Below is a small trained network, with its code and all its weights. Each question gives an input and a class and asks what happens when units are switched off, that is, made to give their printed mean instead of their output.

import numpy as np


def w(rows, s, z=0):
    codes = np.array(rows[::2]) - 128.0
    scale = np.full(codes.shape[1], s)
    scale[-1] = z or s
    return codes * scale


def f(y):
    return y / 2 * (1 + np.tanh(0.7978845608 * (y + 0.044715 * y**3)))


def log_softmax(a):
    a = a - a.max(-1, keepdims=True)
    return a - np.log(np.exp(a).sum(-1, keepdims=True))


def net(x, mask):
    res = np.array(x, float).reshape(1, 7) / 4 @ E
    y = f(res @ A[0][:, :-1].T + A[0][:, -1])
    res = res + np.where(mask, y, B[0][:, -1]) @ B[0][:, :-1]
    return log_softmax(res[-1] @ U[:, :-1].T + U[:, -1])


A, B = {}, {}
E = w([
[179,179,211,255,122,150],'x0',
[157,99,105,148,137,125],'x1',
[104,51,217,92,205,167],'x2',
[156,99,107,143,138,124],'x3',
[128,130,130,121,127,126],'x4',
[121,135,130,126,126,131],'x5',
[34,93,147,183,129,10],'x6',
],0.0063)
A[0] = w([
[101,91,70,38,131,104,68],'neuron 0',
[142,72,192,100,185,130,108],'neuron 1',
[196,180,70,64,108,224,166],'neuron 2',
[124,115,94,171,93,54,92],'neuron 3',
[61,151,157,122,122,132,173],'neuron 4',
[29,97,134,168,111,30,157],'neuron 5',
[91,73,55,28,82,120,104],'neuron 6',
[149,29,160,115,254,139,201],'neuron 7',
[54,88,141,175,134,30,115],'neuron 8',
[103,138,163,194,167,50,88],'neuron 9',
[76,201,140,104,47,126,251],'neuron 10',
[143,218,5,146,6,81,189],'neuron 11',
[95,58,239,89,212,169,142],'neuron 12',
[72,150,179,109,69,144,181],'neuron 13',
[60,69,131,181,127,25,136],'neuron 14',
[214,131,99,84,112,242,122],'neuron 15',
[158,164,214,236,125,158,116],'neuron 16',
[181,192,207,215,139,162,120],'neuron 17',
[71,85,144,150,115,24,94],'neuron 18',
[99,117,75,31,168,102,134],'neuron 19',
[178,194,23,151,11,64,147],'neuron 20',
],0.0057,0.0026)
B[0] = w([
[54,52,118,160,45,178,167],'neuron 0',
[107,179,121,172,146,130,166],'neuron 1',
[170,114,221,126,130,213,227],'neuron 2',
[139,136,141,128,143,175,147],'neuron 3',
[168,135,129,102,177,102,152],'neuron 4',
[199,148,234,90,138,225,213],'neuron 5',
[61,71,157,164,78,163,193],'neuron 6',
[137,141,172,176,201,123,231],'neuron 7',
[204,188,209,37,86,231,194],'neuron 8',
[154,93,148,68,67,191,161],'neuron 9',
[162,125,156,168,159,87,192],'neuron 10',
[78,151,229,213,225,146,253],'neuron 11',
[59,177,105,218,241,129,231],'neuron 12',
[160,136,99,133,149,61,152],'neuron 13',
[208,175,204,38,129,241,205],'neuron 14',
[188,143,222,73,105,200,210],'neuron 15',
[35,24,86,143,38,164,197],'neuron 16',
[52,1,103,113,25,146,196],'neuron 17',
[190,147,193,70,84,254,178],'neuron 18',
[75,43,186,211,86,144,186],'neuron 19',
[75,152,186,243,227,182,229],'neuron 20',
],0.0045,0.0042)
U = w([
[207,167,161,68,105,183,77],'0',
[70,163,129,206,219,116,119],'1',
[38,46,115,160,15,132,93],'2',
[144,138,128,135,130,102,183],'3',
[144,155,119,129,154,103,173],'4',
[137,150,114,137,134,108,163],'5',
[153,130,140,137,135,79,139],'6',
[148,198,2,83,89,14,1],'7',
],0.0078,0.0048)

Each question gives the input, the list of numbers given to net, and the class t.
The units are the neurons (one row each of A and B). Each row of codes is followed by its name. A weight is (code - 128) times the scale printed after its matrix; where a second scale follows, it is the last column's (A, B and U).
mask holds one flag per neuron, in row order. A switched-off neuron (its flag False) gives its mean, the last column of its row in B, instead of its output. The means were averaged over made-up inputs and are rounded, as every weight is.
A unit's drop is (log p(t) with every unit on - log p(t) with that unit switched off) / (log p(t) with every unit on - log p(t) with every unit switched off).
The circuit of an input: a set's keep is (log p(t) with only the set's units on - log p(t) with every unit switched off) / (log p(t) with every unit on - log p(t) with every unit switched off). Starting from the 12 units with the biggest drops (on a tie, the unit counted first), units are removed one at a time, each time the one whose removal leaves the highest keep (on an exact tie, the one counted first), for as long as the keep stays at least 0.8.
circuit, biggest first: the units of the circuit, biggest drop first
top k neurons: the k neurons with the biggest drops, biggest first
drop when u is switched off: that unit's drop, to one decimal
input [-7,-1,8,-1,-2,0,-5], class 1: circuit, biggest first : (neuron 12; neuron 7)
input [8,6,5,2,3,-6,-3], class 2: circuit, biggest first : (neuron 17; neuron 16)
input [5,1,2,-1,3,-3,1], class 2: circuit, biggest first : (neuron 16; neuron 17)
input [-5,-5,-8,-5,-7,-5,2], class 1: circuit, biggest first : (neuron 11; neuron 20)
input [7,6,-3,-5,-6,-6,6], class 2: circuit, biggest first : (neuron 16)
input [7,0,4,-2,-6,7,-4], class 2: circuit, biggest first : (neuron 17; neuron 16)
input [-6,2,7,-7,-6,1,-2], class 1: top 2 neurons : (neuron 12; neuron 7)
input [8,3,0,7,0,-4,8], class 0: circuit, biggest first : (neuron 14; neuron 8; neuron 5)
input [-8,7,-8,-4,-4,2,-6], class 1: circuit, biggest first : (neuron 11; neuron 20)
input [-7,6,8,2,-1,7,-2], class 1: circuit, biggest first : (neuron 12; neuron 7)
input [7,8,3,5,-4,-5,8], class 0: circuit, biggest first : (neuron 14; neuron 8; neuron 18)
input [-6,0,-8,-7,-2,6,1], class 1: circuit, biggest first : (neuron 11; neuron 20)
input [6,-2,0,-5,-6,2,4], class 2: circuit, biggest first : (neuron 16; neuron 17)
input [0,-3,5,0,-2,1,7], class 0: drop when neuron 14 is switched off : 0.2
input [3,2,-8,-7,-7,-1,-2], class 1: drop when neuron 12 is switched off : -0.1
input [0,2,-8,8,4,-6,8], class 0: drop when neuron 18 is switched off : 0.2
input [-7,-5,-3,3,-2,7,0], class 2: drop when neuron 10 is switched off : 0.0
